Below is a small trained network, with its code and all its weights. Each question gives an input and a target symbol and asks what happens when units are switched off, that is, made to give their printed mean instead of their output.

import numpy as np


def w(rows, s, z=0):
    codes = np.array(rows[::2]) - 128.0
    scale = np.full(codes.shape[1], s)
    scale[-1] = z or s
    return codes * scale


def norm(h):
    return h / np.sqrt((h * h).mean(-1, keepdims=True) + 1e-5)


def f(y):
    return np.maximum(y, 0)


def softmax(a):
    e = np.exp(a - a.max(-1, keepdims=True))
    return e / e.sum(-1, keepdims=True)


def log_softmax(a):
    a = a - a.max(-1, keepdims=True)
    return a - np.log(np.exp(a).sum(-1, keepdims=True))


def net(x, mask):
    ids = ['αβγεζηθλμξπστφψω'.index(c) for c in x.split()]
    T = len(ids)
    res = E[ids] + P[:T]
    u = 0
    for l in range(3):
        q, k, v = (norm(res) @ M[l].T for M in (Q, K, V))
        z = softmax(np.where(np.tri(T) > 0, q @ k.T / 3**0.5, -1e9)) @ v
        res = res + np.where(mask[u], z, O[l][:, -1]) @ O[l][:, :-1]
        u += 1
        y = f(norm(res) @ A[l][:, :-1].T + A[l][:, -1])
        res = res + np.where(mask[u : u + 12], y, B[l][:, -1]) @ B[l][:, :-1]
        u += 12
    return log_softmax(norm(res)[-1] @ U[:, :-1].T + U[:, -1])


Q, K, V, O, A, B = {}, {}, {}, {}, {}, {}
E = w([
[113,168,200,130],'α',
[107,81,111,108],'β',
[125,114,116,140],'γ',
[150,222,127,140],'ε',
[68,131,90,134],'ζ',
[148,249,125,108],'η',
[101,80,109,106],'θ',
[129,122,112,138],'λ',
[98,77,110,106],'μ',
[101,77,109,105],'ξ',
[115,131,192,205],'π',
[96,65,164,119],'σ',
[117,181,22,128],'τ',
[119,162,133,74],'φ',
[164,148,183,90],'ψ',
[178,111,117,185],'ω',
],0.021)
P = w([
[146,163,173,132],'0',
[121,58,111,126],'1',
[166,79,105,55],'2',
[78,158,129,138],'3',
[146,66,113,146],'4',
[179,73,111,42],'5',
[58,171,135,138],'6',
[153,68,111,154],'7',
[178,73,105,41],'8',
[11,181,137,136],'9',
[163,72,110,165],'10',
[175,71,106,48],'11',
],0.012)
Q[0] = w([
[96,206,178,166],'0.h1',
[131,157,142,4],'0.h1',
[189,219,77,95],'0.h1',
],0.011)
K[0] = w([
[66,247,149,75],'0.h1',
[223,164,98,120],'0.h1',
[234,182,2,16],'0.h1',
],0.0086)
V[0] = w([
[184,127,115,158],'0.h1',
[246,216,254,197],'0.h1',
[48,117,156,93],'0.h1',
],0.0015)
O[0] = w([
[144,133,164,114,72],'0.h1',
[163,170,252,115,3],'0.h1',
[105,135,91,153,226],'0.h1',
],0.0037,0.00036)
A[0] = w([
[102,153,142,148,150],'0.n1',
[166,92,69,53,175],'0.n2',
[125,2,101,129,71],'0.n3',
[154,43,152,201,17],'0.n4',
[118,46,150,71,172],'0.n5',
[92,166,143,149,147],'0.n6',
[131,153,150,228,123],'0.n7',
[176,170,117,167,124],'0.n8',
[183,130,63,145,121],'0.n9',
[159,201,110,44,1],'0.n10',
[113,174,109,105,150],'0.n11',
[130,183,150,133,187],'0.n12',
],0.017,0.0046)
B[0] = w([
[100,124,100,116,158],'0.n1',
[168,176,164,72,235],'0.n2',
[88,49,149,228,248],'0.n3',
[160,146,245,113,177],'0.n4',
[96,202,166,100,239],'0.n5',
[102,126,72,104,166],'0.n6',
[79,222,93,146,174],'0.n7',
[157,81,129,179,150],'0.n8',
[63,138,166,133,160],'0.n9',
[65,141,252,173,168],'0.n10',
[100,133,191,143,163],'0.n11',
[133,69,83,113,170],'0.n12',
],0.024,0.011)
Q[1] = w([
[189,6,137,127],'1.h1',
[219,114,194,133],'1.h1',
[63,66,91,207],'1.h1',
],0.021)
K[1] = w([
[63,70,22,108],'1.h1',
[60,190,145,211],'1.h1',
[2,119,185,44],'1.h1',
],0.017)
V[1] = w([
[97,210,175,255],'1.h1',
[135,99,190,49],'1.h1',
[130,115,210,65],'1.h1',
],0.0073)
O[1] = w([
[182,207,217,147,254],'1.h1',
[83,98,124,25,164],'1.h1',
[85,111,147,3,198],'1.h1',
],0.0071,0.0088)
A[1] = w([
[96,68,95,179,3],'1.n1',
[174,38,93,216,125],'1.n2',
[133,174,118,146,200],'1.n3',
[211,134,136,59,46],'1.n4',
[136,101,95,65,73],'1.n5',
[143,70,165,98,111],'1.n6',
[254,159,144,114,114],'1.n7',
[143,240,131,54,80],'1.n8',
[100,101,67,157,184],'1.n9',
[132,144,162,71,112],'1.n10',
[131,67,117,137,22],'1.n11',
[159,170,94,175,176],'1.n12',
],0.018,0.0026)
B[1] = w([
[119,135,165,196,151],'1.n1',
[86,22,223,122,146],'1.n2',
[107,125,141,81,171],'1.n3',
[102,114,71,40,138],'1.n4',
[130,161,170,149,135],'1.n5',
[92,152,151,101,166],'1.n6',
[134,93,62,5,143],'1.n7',
[93,95,232,181,254],'1.n8',
[188,106,154,151,164],'1.n9',
[147,113,128,183,223],'1.n10',
[108,81,152,138,132],'1.n11',
[195,153,63,89,141],'1.n12',
],0.028,0.0081)
Q[2] = w([
[207,2,206,128],'2.h1',
[184,56,153,216],'2.h1',
[58,129,109,127],'2.h1',
],0.028)
K[2] = w([
[50,110,70,15],'2.h1',
[3,112,112,92],'2.h1',
[172,173,93,160],'2.h1',
],0.024)
V[2] = w([
[81,64,158,155],'2.h1',
[92,174,110,252],'2.h1',
[109,192,171,78],'2.h1',
],0.025)
O[2] = w([
[60,45,43,151,249],'2.h1',
[111,232,3,218,230],'2.h1',
[125,176,114,38,219],'2.h1',
],0.016)
A[2] = w([
[180,154,126,8,69],'2.n1',
[145,103,195,188,172],'2.n2',
[130,150,79,201,120],'2.n3',
[130,5,88,153,3],'2.n4',
[170,57,195,59,123],'2.n5',
[137,108,115,130,120],'2.n6',
[142,185,162,116,137],'2.n7',
[110,60,119,142,135],'2.n8',
[163,211,100,56,77],'2.n9',
[125,91,113,162,111],'2.n10',
[209,92,151,211,123],'2.n11',
[51,84,25,9,58],'2.n12',
],0.021,0.0071)
B[2] = w([
[175,27,165,177,138],'2.n1',
[191,134,86,95,253],'2.n2',
[152,99,147,83,214],'2.n3',
[138,105,230,235,145],'2.n4',
[161,75,25,127,166],'2.n5',
[113,121,137,132,129],'2.n6',
[182,84,129,144,178],'2.n7',
[171,143,157,108,172],'2.n8',
[98,90,49,39,139],'2.n9',
[150,112,127,136,155],'2.n10',
[53,159,167,134,145],'2.n11',
[26,194,254,181,169],'2.n12',
],0.038,0.011)
U = w([
[80,90,120,135,122],'α',
[103,123,119,114,89],'β',
[142,168,72,54,231],'γ',
[139,108,32,226,165],'ε',
[132,12,146,246,2],'ζ',
[75,107,119,138,145],'η',
[93,132,129,116,113],'θ',
[135,150,89,130,198],'λ',
[85,138,136,121,106],'μ',
[78,124,161,118,78],'ξ',
[221,216,131,172,114],'π',
[121,143,141,121,109],'σ',
[115,146,152,111,103],'τ',
[136,147,208,32,76],'φ',
[143,30,129,68,208],'ψ',
[212,134,105,121,214],'ω',
],0.013,0.0048)

Each question gives the input, a string of symbols that net reads in full, and the target symbol t.
The units are the heads (3 rows each of Q, K, V and O) and the neurons (one row each of A and B). Each row of codes is followed by its name. A weight is (code - 128) times the scale printed after its matrix; where a second scale follows, it is the last column's (O, A, B and U).
mask holds one flag per unit, layer by layer, with each layer's heads first. A switched-off unit (its flag False) gives its mean, the last column of its rows in O or B, instead of its output. The means were averaged over made-up inputs and are rounded, as every weight is.
A unit's drop is (log p(t) with every unit on - log p(t) with that unit switched off) / (log p(t) with every unit on - log p(t) with every unit switched off).
The circuit of an input: a set's keep is (log p(t) with only the set's units on - log p(t) with every unit switched off) / (log p(t) with every unit on - log p(t) with every unit switched off). Starting from the 12 units with the biggest drops (on a tie, the unit counted first), units are removed one at a time, each time the one whose removal leaves the highest keep (on an exact tie, the one counted first), for as long as the keep stays at least 0.8.
circuit, biggest first: the units of the circuit, biggest drop first
unit that matters most: the unit with the biggest drop
k most important neurons: the k neurons with the biggest drops, biggest first
top k neurons in layer l: the k neurons of layer l with the biggest drops, biggest first
input π ξ ω, target ω: circuit, biggest first : 2.n2, 2.n12
input ψ ζ γ ψ σ, target ψ: 2 most important neurons : 0.n7, 0.n4
input ζ ζ ε ξ ζ ψ ξ μ ζ ψ, target ε: circuit, biggest first : 1.n8, 0.n4, 0.n5
input β β α ζ π π λ π, target π: circuit, biggest first : 0.n7, 0.n3, 2.n12, 2.n7
input ζ ψ λ σ π γ θ η ξ π, target ε: circuit, biggest first : 0.n5, 0.n10, 1.n8
input ζ γ μ ξ θ ζ μ λ π π τ, target π: top 2 neurons in layer 1 : 1.n8, 1.n10
input π τ ω ζ σ ζ λ, target γ: top 2 neurons in layer 0 : 0.n3, 0.n7
input μ ψ ψ π λ, target π: unit that matters most : 0.n4
input ζ ζ γ ζ ω ε π ζ μ, target π: 3 most important neurons : 0.n3, 0.n10, 0.n2
input ζ ζ ζ π, target ε: 3 most important neurons : 0.n4, 1.n9, 0.n7
input μ β ψ ω φ ζ π π λ, target π: circuit, biggest first : 0.n7, 1.n10, 2.h1
input α τ μ π ψ λ β ω μ ε, target π: top 3 neurons in layer 1 : 1.n8, 1.n9, 1.n12
input ζ φ β μ ψ π, target ψ: 3 most important neurons : 1.n9, 1.n4, 1.n7
input π ζ ω η σ ε γ ζ τ η α π, target π: 2 most important neurons : 0.n10, 0.n2
input ε α σ ζ ε ψ α φ ε π ζ ξ, target π: unit that matters most : 0.n3
input ψ ζ ξ, target ψ: top 2 neurons in layer 2 : 2.n5, 2.n12
input ζ τ ε ζ, target ε: top 4 neurons in layer 1 : 1.n9, 1.n8, 1.n2, 1.n10
input ζ ω μ ψ μ, target ψ: 3 most important neurons : 1.n9, 0.n7, 0.n4
input λ ε ξ ζ λ ζ ψ, target ζ: top 4 neurons in layer 1 : 1.n2, 1.n6, 1.n8, 1.n12
input ω φ ζ σ α θ λ λ γ ξ, target ψ: top 3 neurons in layer 1 : 1.n12, 1.n7, 1.n8
input η θ β π ζ λ θ ψ φ π ω, target π: 3 most important neurons : 0.n4, 0.n7, 0.n12
input ζ ζ η ψ γ, target ψ: top neuron in layer 0 : 0.n4
input π ξ π ξ γ γ θ σ π τ, target γ: top 2 neurons in layer 0 : 0.n3, 0.n7
input τ ω σ λ μ ζ φ ψ ψ ζ ψ λ, target ψ: 2 most important neurons : 0.n2, 1.n4
input ε π η, target π: 4 most important neurons : 0.n10, 0.n7, 0.n3, 0.n2
